In the rows, zero is written as 128.
Each row is followed by its class.
132	128	126	173	127	131	101	159	92	106	150	107	123	104	132	128	115	127	137	140	105	120	119	137	143	149	121	138	141	144	118	118	145	187	109	169	163	111	102	140	178	181	73	158	216	133	172	130	130	144	129	111	163	162	146	113
H
144	122	116	177	182	145	140	129	133	139	140	115	111	123	172	151	142	131	152	139	147	151	177	123	125	112	108	122	138	160	125	121	128	147	57	124	173	147	125	152	163	185	98	179	178	171	113	99	92	147	63	104	104	105	100	127
W
151	142	168	95	129	114	104	137	116	128	163	149	114	65	147	114	75	133	145	119	134	153	111	105	147	144	131	151	136	109	84	81	109	125	118	115	183	191	133	136	129	87	118	105	143	111	141	126	112	134	140	150	154	131	136	98
B
187	148	157	145	165	130	159	118	147	193	92	117	94	121	184	123	110	159	115	133	171	119	122	108	131	123	140	73	110	128	104	113	107	138	71	107	147	171	163	84	132	165	135	85	136	129	171	113	83	188	95	103	121	102	130	151
A
139	120	121	137	84	155	148	128	100	144	119	131	116	107	119	37	102	138	98	140	116	143	151	128	116	130	117	123	129	114	112	118	120	139	120	133	132	170	97	96	132	114	92	143	158	132	103	147	84	127	149	111	138	129	151	179
H
168	133	119	122	141	110	133	148	132	85	119	128	120	102	100	106	73	114	145	170	110	143	95	132	174	141	153	149	153	124	101	116	127	147	122	142	151	170	132	124	146	98	108	134	89	118	179	156	167	139	107	149	175	146	119	117
W
140	109	68	121	166	110	124	136	96	93	136	173	151	140	164	123	140	100	149	174	138	115	103	168	162	157	145	102	126	173	153	131	146	143	110	155	135	90	54	108	160	230	101	111	132	117	153	92	123	138	139	114	145	116	125	88
G
124	155	140	125	136	135	163	119	150	118	113	122	103	125	154	150	147	102	117	118	106	121	92	97	137	148	173	136	166	151	110	141	135	106	131	126	150	133	183	117	117	71	120	120	164	113	134	104	142	121	110	120	83	102	125	64
A
127	120	173	74	161	112	142	135	119	132	154	135	145	136	136	131	121	129	102	123	124	136	140	120	156	115	144	108	148	131	79	146	130	107	95	124	81	133	165	122	124	142	130	156	138	175	133	116	165	156	74	135	154	95	97	129
T
109	150	82	172	144	136	139	121	118	120	155	136	118	106	115	118	153	111	133	94	113	49	102	77	131	179	124	158	153	153	159	160	142	165	141	117	191	76	117	151	145	170	73	122	187	97	104	116	124	110	122	136	112	164	101	87
W
148	161	143	148	153	153	139	122	146	129	90	150	141	169	127	108	120	131	86	118	129	82	82	141	130	92	152	161	168	122	130	140	152	107	147	136	145	150	123	99	148	149	146	111	166	53	139	151	86	134	141	151	126	125	150	136
S
70	140	130	116	132	110	138	109	124	128	90	166	137	133	159	127	117	94	87	123	131	104	170	125	132	127	154	125	166	118	118	117	105	115	109	113	93	169	154	136	98	90	95	144	125	106	136	141	125	118	113	148	95	97	115	121
Y
147	124	118	88	126	118	123	147	92	93	175	143	166	91	133	156	110	99	126	133	141	113	86	144	136	128	119	137	152	160	88	139	108	156	120	134	131	107	134	113	136	150	130	141	167	125	136	150	163	129	104	120	126	145	149	144
L
114	138	97	178	126	140	124	138	131	117	102	136	112	172	129	121	163	151	84	109	150	129	48	131	122	150	134	147	154	146	154	118	147	124	117	114	199	134	131	122	138	101	139	143	156	83	103	113	130	131	166	112	113	108	150	63
G
85	192	128	180	127	142	133	120	144	52	154	129	109	71	130	143	150	133	100	105	111	115	14	110	97	114	124	140	136	122	168	118	132	130	155	127	151	165	148	124	111	16	144	178	122	100	77	160	111	76	167	127	111	158	141	116
C
148	139	171	139	108	123	137	154	105	110	140	138	113	131	133	121	138	105	151	131	143	117	134	172	119	117	137	132	121	153	140	119	114	89	134	151	128	108	102	164	167	159	143	119	149	111	154	123	92	128	145	131	121	153	98	68
G
155	138	192	83	135	119	130	108	137	141	123	169	91	78	165	161	119	106	127	131	129	147	69	139	141	118	138	131	123	118	131	105	148	88	119	129	142	148	162	133	137	105	145	183	93	141	123	133	136	89	124	86	146	193	159	127
C
183	138	103	137	134	114	136	142	132	117	151	150	130	86	94	136	148	126	99	139	157	70	90	142	124	119	110	112	93	122	143	121	138	197	119	128	186	110	103	134	146	148	124	133	144	101	145	175	144	146	103	109	142	168	100	197
Y
126	166	150	148	132	129	113	121	128	119	129	180	134	136	123	117	143	132	123	113	136	120	126	104	144	116	90	142	109	125	165	110	147	128	171	101	151	154	189	171	94	139	130	122	114	69	114	161	99	125	130	126	53	130	65	134
R
127	147	173	112	171	113	83	160	123	148	158	191	159	91	137	126	96	107	124	122	136	127	96	169	154	129	137	114	141	114	126	123	129	157	137	125	128	146	93	134	92	51	164	150	150	91	161	129	141	113	173	169	162	160	119	111
K
136	127	119	115	107	120	165	118	102	154	124	148	122	129	131	115	141	165	75	100	155	72	157	124	143	111	162	82	152	107	121	123	161	123	113	137	131	141	151	89	105	208	112	80	148	106	165	130	126	148	64	119	189	125	158	128
Y
122	144	159	204	133	150	117	103	105	128	100	150	108	98	132	74	132	143	149	99	96	115	152	103	113	103	180	120	136	120	126	133	129	143	93	153	120	126	144	143	134	120	145	136	165	115	138	125	127	138	166	112	143	162	107	138
R
188	168	146	84	126	100	121	104	129	75	106	158	119	110	153	109	76	108	146	110	111	143	83	132	141	111	120	160	152	140	104	117	83	129	127	123	112	196	146	153	138	50	163	121	198	124	156	117	136	86	139	99	110	151	113	158
A
124	155	153	136	146	160	148	97	150	200	91	154	103	116	184	78	130	153	132	96	80	127	147	120	80	98	135	136	114	119	133	150	100	120	121	126	67	177	164	87	93	80	127	162	155	117	50	136	108	150	149	120	144	136	131	168
R
126	130	132	132	114	109	147	106	89	180	105	139	96	134	129	117	119	122	119	110	103	106	189	84	95	158	136	112	135	116	120	129	108	138	109	132	126	112	170	132	114	127	78	116	99	159	122	136	124	102	115	99	169	152	118	131
S
157	154	121	154	152	163	145	138	146	148	113	126	114	155	177	24	141	112	78	104	172	105	147	125	112	128	149	126	150	134	159	115	127	143	135	135	162	187	84	132	146	81	107	142	196	95	184	131	92	137	146	125	55	106	139	117
G
123	122	113	84	129	131	92	138	127	95	130	150	151	120	114	170	101	89	149	138	150	133	114	136	116	141	124	148	109	139	127	129	96	119	157	110	115	110	110	160	149	148	112	155	81	122	116	170	139	104	137	135	139	157	149	155
Q
165	116	168	88	111	120	121	134	133	109	171	141	131	96	114	163	148	106	136	142	130	147	64	126	125	147	118	155	104	149	156	111	143	133	102	148	103	114	171	132	155	172	132	178	132	136	88	137	150	162	99	104	137	146	109	137
B
139	158	96	171	117	129	122	133	143	100	88	118	135	100	129	106	127	90	120	124	69	91	85	60	123	126	159	133	149	143	120	173	161	155	132	144	149	72	137	143	125	78	116	126	127	58	96	135	147	99	172	146	99	144	132	146
L
128	156	150	196	155	141	147	134	172	157	106	132	112	108	135	97	107	192	112	129	160	95	58	172	121	115	154	128	131	118	144	137	159	135	116	119	118	188	124	82	148	122	200	118	176	95	137	126	119	164	159	124	171	130	194	96
W
144	139	129	146	96	135	140	139	128	123	127	155	123	137	124	51	118	120	121	107	92	109	127	101	114	122	153	131	167	127	127	149	100	106	118	127	105	126	138	144	126	111	127	121	129	119	97	129	147	134	166	150	110	132	101	155
L
128	100	86	137	94	114	106	155	98	63	139	158	137	122	85	143	79	133	148	166	101	148	16	164	180	162	125	163	130	131	141	122	94	151	91	148	160	182	122	157	170	140	82	169	136	136	157	130	186	108	127	146	193	118	155	134
Q
134	114	126	117	100	118	145	158	126	70	172	157	171	168	89	142	95	126	126	126	157	97	115	151	144	120	96	149	135	154	82	139	115	148	106	172	99	109	126	144	162	149	99	141	150	106	159	162	142	117	109	117	170	166	87	103
C
123	132	158	91	122	137	125	113	99	114	94	131	96	120	148	104	137	80	106	111	92	152	112	129	159	157	141	136	173	146	192	129	113	100	148	143	112	116	159	128	136	176	111	160	132	115	86	126	84	93	131	125	76	97	143	74
H
134	128	133	103	117	135	118	136	126	161	54	106	136	124	186	150	108	133	121	120	115	145	124	87	126	106	133	97	158	83	147	100	138	118	69	132	53	166	184	102	105	131	118	141	106	106	104	130	113	143	99	90	121	117	150	143
R
149	158	101	140	172	133	114	135	170	92	153	174	109	104	140	98	128	112	158	129	140	118	108	151	131	124	121	156	107	153	112	157	151	175	134	147	171	106	84	146	146	137	139	120	139	116	146	127	124	161	151	150	144	169	100	107
A
134	143	114	120	89	135	161	142	126	129	102	123	130	159	97	76	109	118	93	123	103	127	55	103	120	157	145	141	167	126	167	154	110	104	114	123	98	162	200	121	111	97	111	109	90	100	113	129	119	100	146	96	112	95	141	99
Q
116	147	86	114	137	128	110	128	114	97	104	144	149	161	121	92	122	108	99	114	101	82	107	80	131	132	166	107	176	135	153	147	148	129	131	123	90	136	186	148	165	115	117	136	95	115	143	155	155	107	112	119	112	117	103	73
G
63	133	113	185	160	147	89	141	133	129	94	102	101	145	171	69	143	101	67	102	124	107	126	111	93	138	129	109	147	151	174	142	132	160	105	148	142	110	100	114	135	93	114	162	175	116	126	136	102	128	177	140	100	104	131	79
G
136	127	105	125	185	114	105	164	105	106	146	168	177	94	103	151	133	103	104	137	101	120	77	134	168	160	136	114	132	148	134	116	92	175	107	124	166	100	137	175	153	97	101	152	152	107	149	152	116	120	141	81	115	175	106	177
C
124	101	145	105	130	141	121	162	138	131	134	139	153	167	105	100	122	122	90	121	139	105	122	150	126	128	146	156	154	146	143	135	67	137	126	133	125	152	123	111	136	100	120	166	188	96	91	172	154	174	144	153	153	121	105	168
K
124	121	103	184	141	128	118	116	113	119	152	136	107	139	175	101	104	146	133	145	106	172	167	124	136	130	126	135	144	167	92	152	104	154	98	124	118	152	132	114	151	210	129	148	175	188	130	125	115	167	84	100	107	94	134	125
H
135	135	183	163	161	129	76	139	149	192	93	124	113	121	177	143	141	129	117	121	139	172	90	142	119	113	190	108	147	156	103	141	115	144	95	127	110	105	113	135	107	100	185	151	136	135	153	141	116	117	182	179	110	104	192	78
A
112	136	167	104	129	139	142	154	137	112	88	72	128	145	109	121	93	101	126	110	166	136	134	96	105	131	157	152	121	112	110	130	130	124	131	113	158	149	152	150	161	25	144	104	148	96	154	142	157	107	138	131	111	101	117	41
T
101	147	126	174	143	135	100	115	77	155	117	117	133	153	130	116	83	179	143	137	131	132	185	140	148	107	142	105	138	121	106	165	93	154	123	156	121	149	113	132	142	179	98	114	113	143	181	130	97	135	101	199	157	103	140	141
K
106	98	154	168	132	118	87	142	124	106	163	88	167	141	107	101	71	127	119	115	155	94	149	130	100	129	127	148	158	128	96	130	113	143	172	125	122	159	147	127	158	115	147	133	170	115	184	169	125	125	161	125	100	133	142	88
G
141	145	155	124	164	140	116	137	116	114	104	129	130	127	124	99	131	114	135	131	115	125	108	145	147	115	166	104	157	137	166	148	91	159	103	133	125	123	90	99	147	136	136	118	150	98	172	113	138	115	125	133	179	132	115	108
K
107	143	127	148	137	118	131	117	145	179	105	96	107	136	145	176	152	158	105	103	124	70	134	109	100	138	111	94	131	140	167	132	108	161	110	99	123	76	127	90	126	165	135	114	142	124	99	154	124	134	104	93	160	128	109	88
T
135	149	186	128	150	149	154	155	172	134	107	117	110	145	158	122	138	128	117	106	117	119	112	118	142	139	157	137	129	154	164	119	101	84	85	116	123	125	166	105	151	171	139	132	153	143	90	123	116	144	106	99	145	105	125	113
Q
153	145	123	128	146	129	137	149	139	146	143	129	123	110	157	93	90	168	139	126	115	124	175	162	118	127	115	135	129	106	98	106	139	162	114	121	115	159	86	116	136	170	113	121	144	155	141	133	98	179	127	134	150	131	131	134
H
123	110	139	154	113	146	135	118	142	114	167	142	122	105	122	139	103	149	146	125	127	102	135	117	100	104	117	135	115	118	92	105	118	141	117	123	129	152	169	96	146	136	115	131	156	123	130	155	161	170	106	108	184	173	143	137
S
192	117	139	83	126	102	163	130	104	103	135	140	128	138	156	121	99	109	106	113	128	123	151	141	119	152	145	93	165	130	122	108	80	134	138	136	145	155	140	115	134	84	178	85	140	151	176	154	144	133	172	70	126	92	173	112
S
107	114	135	96	134	140	131	151	121	128	134	156	134	69	187	110	72	148	120	125	161	116	206	133	114	127	137	115	130	118	115	95	134	126	101	108	124	167	140	125	123	186	120	96	81	145	130	127	153	184	88	123	182	144	126	142
B
149	135	117	178	118	109	130	145	144	98	153	151	141	118	97	80	119	116	148	118	133	92	68	99	119	165	130	169	118	113	121	114	120	189	78	125	145	131	124	114	134	133	111	110	123	89	113	151	123	172	162	112	152	175	109	153
L
178	119	148	134	102	128	155	145	141	103	146	152	156	144	93	122	91	118	144	116	141	99	117	133	123	158	174	184	137	147	142	118	137	157	135	139	103	128	133	129	157	130	169	135	153	113	128	176	149	116	156	90	137	182	112	98
H
123	154	194	70	100	123	142	124	132	102	126	147	163	120	161	171	111	104	120	122	152	141	84	145	104	92	109	134	96	167	134	86	140	68	114	122	59	166	208	119	137	93	165	167	146	147	102	152	128	87	112	111	83	143	144	135
L
178	120	154	118	130	157	171	148	157	97	118	142	157	121	110	119	88	122	122	117	160	78	118	142	132	130	148	134	125	122	135	114	118	136	116	124	141	158	127	109	165	131	139	98	129	42	144	155	138	147	112	104	130	142	106	136
B
113	132	194	180	127	124	98	149	131	102	136	119	117	119	143	117	85	153	110	124	98	162	112	140	126	111	143	175	140	153	75	162	143	146	120	167	153	156	146	150	115	112	143	131	132	107	148	141	124	134	168	163	176	138	182	117
B
82	177	120	180	138	143	98	111	145	100	109	121	113	151	117	101	146	135	98	112	118	79	88	121	138	120	122	111	178	129	166	161	139	148	142	147	140	93	77	101	132	137	87	115	106	88	170	119	117	81	128	166	132	144	113	80
K
142	133	151	144	179	137	123	131	157	183	126	114	98	143	178	109	152	166	117	131	157	177	184	167	141	101	163	99	139	141	60	130	135	130	142	117	169	134	61	94	111	125	136	119	142	139	162	129	131	127	98	131	139	72	190	82
T
132	162	134	115	94	132	136	140	103	50	110	135	116	124	152	62	96	88	101	94	99	109	98	134	121	137	117	202	140	145	134	124	168	153	120	166	133	128	103	131	132	109	105	144	187	109	117	147	141	99	152	115	130	187	130	138
H
107	157	123	160	92	136	129	127	115	88	80	151	159	121	125	91	87	118	101	112	144	97	87	105	117	127	160	164	164	140	115	135	138	138	133	127	128	163	200	158	133	92	135	119	97	65	116	162	134	110	158	140	92	127	160	118
L
121	128	137	101	96	124	162	160	120	126	137	118	131	66	114	157	151	113	100	133	122	59	68	135	123	147	151	104	135	139	182	119	148	140	132	153	134	85	170	113	126	146	127	103	117	102	148	139	157	163	120	147	160	145	125	81
L
129	131	109	166	108	161	96	148	133	114	145	138	126	146	147	130	102	170	132	123	165	162	113	172	120	63	106	132	160	149	112	156	97	115	125	133	100	165	126	131	131	192	162	133	139	113	118	135	115	119	83	132	157	96	170	104
Q
125	138	86	179	167	109	125	112	130	97	127	121	132	151	131	70	164	101	118	124	87	133	104	107	142	146	155	132	147	122	148	162	167	112	144	157	168	104	102	124	152	140	115	137	138	124	155	101	114	113	135	106	114	138	126	120
C
172	121	130	145	154	95	182	118	111	90	162	141	155	124	110	102	150	148	100	121	143	80	117	158	154	182	150	121	137	146	111	123	123	150	151	131	160	118	137	139	132	156	87	130	80	148	156	126	179	125	116	116	99	116	107	150
H
118	138	88	159	113	86	121	128	97	93	136	144	147	152	127	110	148	144	93	116	115	116	86	145	150	145	136	117	154	129	157	108	121	126	145	141	143	144	147	127	97	124	104	98	148	94	132	133	143	117	147	123	102	106	149	139
Y
165	149	135	114	155	133	158	156	121	149	156	129	99	142	155	140	103	148	150	179	129	178	188	112	132	125	152	113	137	138	62	129	157	129	87	128	149	116	98	114	118	182	67	127	119	179	163	111	143	135	118	125	144	127	153	133
S
128	127	128	123	159	112	104	139	125	95	142	149	150	123	149	124	150	82	126	153	118	142	40	124	147	136	148	125	100	149	110	156	162	147	85	153	164	117	104	131	156	55	119	167	130	147	127	114	183	98	141	139	129	124	138	122
K
139	167	107	97	85	130	165	107	129	139	72	139	128	117	129	110	98	124	88	130	119	119	97	140	120	156	117	126	155	134	169	89	97	86	147	107	59	160	169	91	126	86	150	151	124	124	99	156	118	153	122	114	97	131	131	152
W
168	123	153	106	140	109	131	156	118	136	131	131	142	166	156	100	50	160	155	133	180	162	170	139	108	113	126	128	107	132	57	110	108	91	100	111	115	169	108	129	147	118	146	83	95	164	121	125	95	98	161	107	133	129	131	123
G
146	131	102	95	132	107	148	146	78	110	142	163	150	171	165	105	95	134	124	127	114	119	177	175	155	174	158	163	183	140	96	104	121	135	144	132	139	154	85	148	138	164	89	113	171	170	182	123	170	146	128	136	119	102	124	117
H
148	147	103	116	113	123	132	128	98	120	115	151	156	81	118	133	151	110	144	130	143	118	94	91	135	143	155	146	139	133	131	101	150	144	120	124	137	104	197	162	120	136	102	137	94	91	67	118	157	135	102	141	103	120	101	134
L
121	126	125	152	113	126	132	142	94	145	153	145	142	92	146	143	130	166	136	122	144	117	147	110	113	130	153	81	141	137	119	117	129	134	91	119	116	115	143	130	125	193	130	139	126	169	109	111	149	146	129	150	173	116	146	130
L
144	109	125	100	115	136	132	184	111	115	154	135	119	137	110	117	110	138	82	119	147	151	115	144	121	149	142	112	131	151	145	117	101	119	110	137	180	130	108	141	143	95	149	94	161	125	156	143	150	151	158	127	138	120	124	104
B
104	126	165	98	136	105	97	127	113	118	145	98	142	110	106	101	123	127	114	128	96	143	83	127	127	98	152	117	144	104	125	134	135	139	111	131	56	167	175	121	127	62	161	152	179	141	156	141	180	131	115	130	139	95	127	97
T
136	166	126	122	156	119	108	144	137	83	144	150	123	130	151	143	163	119	141	132	111	155	87	148	155	131	115	128	147	156	139	160	124	178	122	137	88	104	125	112	97	196	132	146	125	114	138	129	135	158	107	135	173	143	146	118
A
136	151	175	96	153	131	92	162	131	83	146	133	176	126	124	142	106	98	158	138	138	128	72	151	125	116	105	164	122	117	98	120	148	176	135	129	89	161	135	133	168	58	169	127	169	119	163	161	157	130	133	107	177	158	149	108
W
153	138	144	112	153	135	124	112	135	143	131	163	121	104	140	147	132	133	133	104	160	109	114	132	150	126	120	112	80	149	155	112	149	143	100	113	152	108	142	130	146	206	107	148	122	121	131	126	122	116	57	124	118	173	115	135
K
194	144	178	128	170	122	133	147	130	183	73	101	107	152	154	111	89	112	131	125	142	143	121	125	131	126	137	100	158	128	140	129	90	90	83	153	100	130	173	134	181	155	160	97	111	130	160	107	57	184	130	111	133	127	103	98
W
79	163	148	146	141	155	143	164	112	62	168	109	135	122	152	126	116	159	110	101	129	107	119	122	128	142	147	136	156	133	144	98	120	136	156	141	181	158	195	117	124	66	116	113	127	127	107	179	156	134	165	103	132	128	157	93
C
124	118	91	164	138	125	137	130	119	132	114	115	147	117	135	95	112	152	106	121	119	82	200	124	107	108	153	119	144	114	97	138	150	166	114	136	118	142	160	126	133	166	121	115	141	149	149	141	160	183	60	112	137	122	116	205
L
128	96	199	103	104	115	127	128	139	116	152	171	143	97	142	176	133	103	128	125	104	96	146	185	138	132	124	146	136	151	123	112	137	147	153	126	74	112	124	127	124	195	154	170	143	123	124	169	132	129	113	120	154	150	139	96
H
125	153	106	164	87	156	156	106	162	101	131	120	138	104	151	45	127	139	138	132	91	87	93	109	122	95	134	175	157	123	128	144	195	141	136	142	103	164	117	97	140	118	92	120	153	97	117	107	142	81	110	135	117	138	132	76
H
119	169	215	133	85	158	134	164	138	72	166	114	110	83	172	158	128	119	95	104	154	105	74	122	101	130	86	147	139	144	150	111	119	96	147	130	156	135	144	137	148	117	140	142	151	109	88	145	123	128	145	111	99	156	147	128
B
140	142	120	181	136	158	138	130	128	114	153	142	113	128	119	85	154	125	122	155	98	132	134	114	129	110	134	109	142	148	120	141	138	159	137	131	193	142	117	122	141	108	107	122	192	102	132	144	104	99	150	105	90	76	149	106
S
118	103	91	140	163	101	124	122	137	140	117	154	148	150	127	136	196	131	105	139	88	95	64	151	156	150	116	129	121	141	168	114	137	142	88	150	154	88	122	96	119	178	81	144	147	94	151	118	150	207	131	127	155	147	85	138
R
158	135	146	122	130	131	153	131	125	135	135	154	106	131	128	125	119	112	126	117	141	95	166	91	109	135	165	133	167	119	108	130	161	122	149	121	156	133	130	143	124	155	105	112	165	94	129	121	115	102	143	104	131	131	141	102
S
100	150	140	86	147	129	136	150	124	131	89	127	137	152	177	125	97	123	125	110	147	112	225	90	117	116	163	124	112	152	103	125	123	118	79	135	82	101	150	135	133	165	101	84	107	156	114	120	123	175	74	150	171	139	71	133
K
128	140	109	83	156	149	138	124	112	132	88	164	104	139	195	99	108	133	117	109	133	152	194	141	128	132	125	123	131	142	103	93	92	141	91	110	139	176	99	112	132	123	92	139	158	143	124	118	98	151	108	99	171	126	150	145
G
114	140	132	179	177	118	109	138	121	132	109	136	153	141	129	78	121	137	117	115	123	119	129	110	105	120	149	118	118	120	89	157	110	118	125	141	111	143	138	150	157	114	142	88	151	131	153	114	77	170	158	135	117	110	87	147
R
140	140	125	138	108	144	107	168	140	117	154	172	175	139	97	70	89	116	126	94	132	73	121	122	110	99	148	132	144	99	97	143	174	163	143	136	83	163	147	122	141	92	172	123	167	69	120	200	143	133	132	140	152	133	132	111
L
146	158	157	61	159	110	161	162	122	88	165	159	123	148	102	190	116	141	119	126	130	133	123	137	172	129	117	123	112	128	122	118	132	108	124	135	162	137	156	179	135	118	118	120	137	121	138	144	89	117	128	107	119	142	91	129
C
140	123	110	200	175	119	133	101	145	128	100	120	141	160	126	77	108	123	121	123	116	121	159	120	97	102	150	134	139	133	74	140	122	139	107	124	104	155	134	106	148	168	110	107	175	102	172	117	78	148	89	117	103	97	115	141
S
151	132	171	135	130	126	125	174	123	92	131	116	134	133	103	163	44	108	193	138	108	147	149	144	145	133	135	160	134	144	100	110	112	118	87	144	94	137	154	160	191	153	131	158	171	137	148	157	125	146	120	130	148	167	102	89
W
137	129	141	117	150	136	136	129	147	140	119	108	102	129	154	114	101	114	140	143	108	155	212	118	129	127	169	119	135	138	88	118	161	123	119	147	116	123	121	106	161	146	112	141	125	183	163	140	122	133	84	119	128	118	120	71
H
141	166	117	152	114	136	158	155	138	98	141	156	119	148	92	65	135	125	101	105	139	65	143	105	123	141	157	161	200	141	149	138	121	182	113	118	149	139	159	138	124	163	110	113	145	77	141	174	147	156	116	93	125	147	89	111
L
99	108	139	108	119	151	157	133	110	125	123	142	103	103	158	104	103	113	122	105	160	145	215	139	98	133	121	115	164	138	118	118	49	99	139	127	129	161	112	112	104	110	123	155	207	102	99	118	104	166	182	132	119	88	113	94
R
114	164	80	106	124	146	163	132	168	141	98	190	121	158	101	149	115	147	123	116	142	63	102	159	155	132	160	137	121	128	191	144	131	96	105	135	90	127	119	143	151	140	126	142	146	68	119	140	144	128	124	139	147	156	115	101
Q
95	141	124	113	152	125	119	160	170	55	116	166	152	111	114	149	66	115	149	118	128	114	175	139	129	145	148	192	110	164	114	122	108	178	142	119	113	157	200	186	138	104	144	145	130	101	114	196	141	185	145	138	141	165	101	126
A
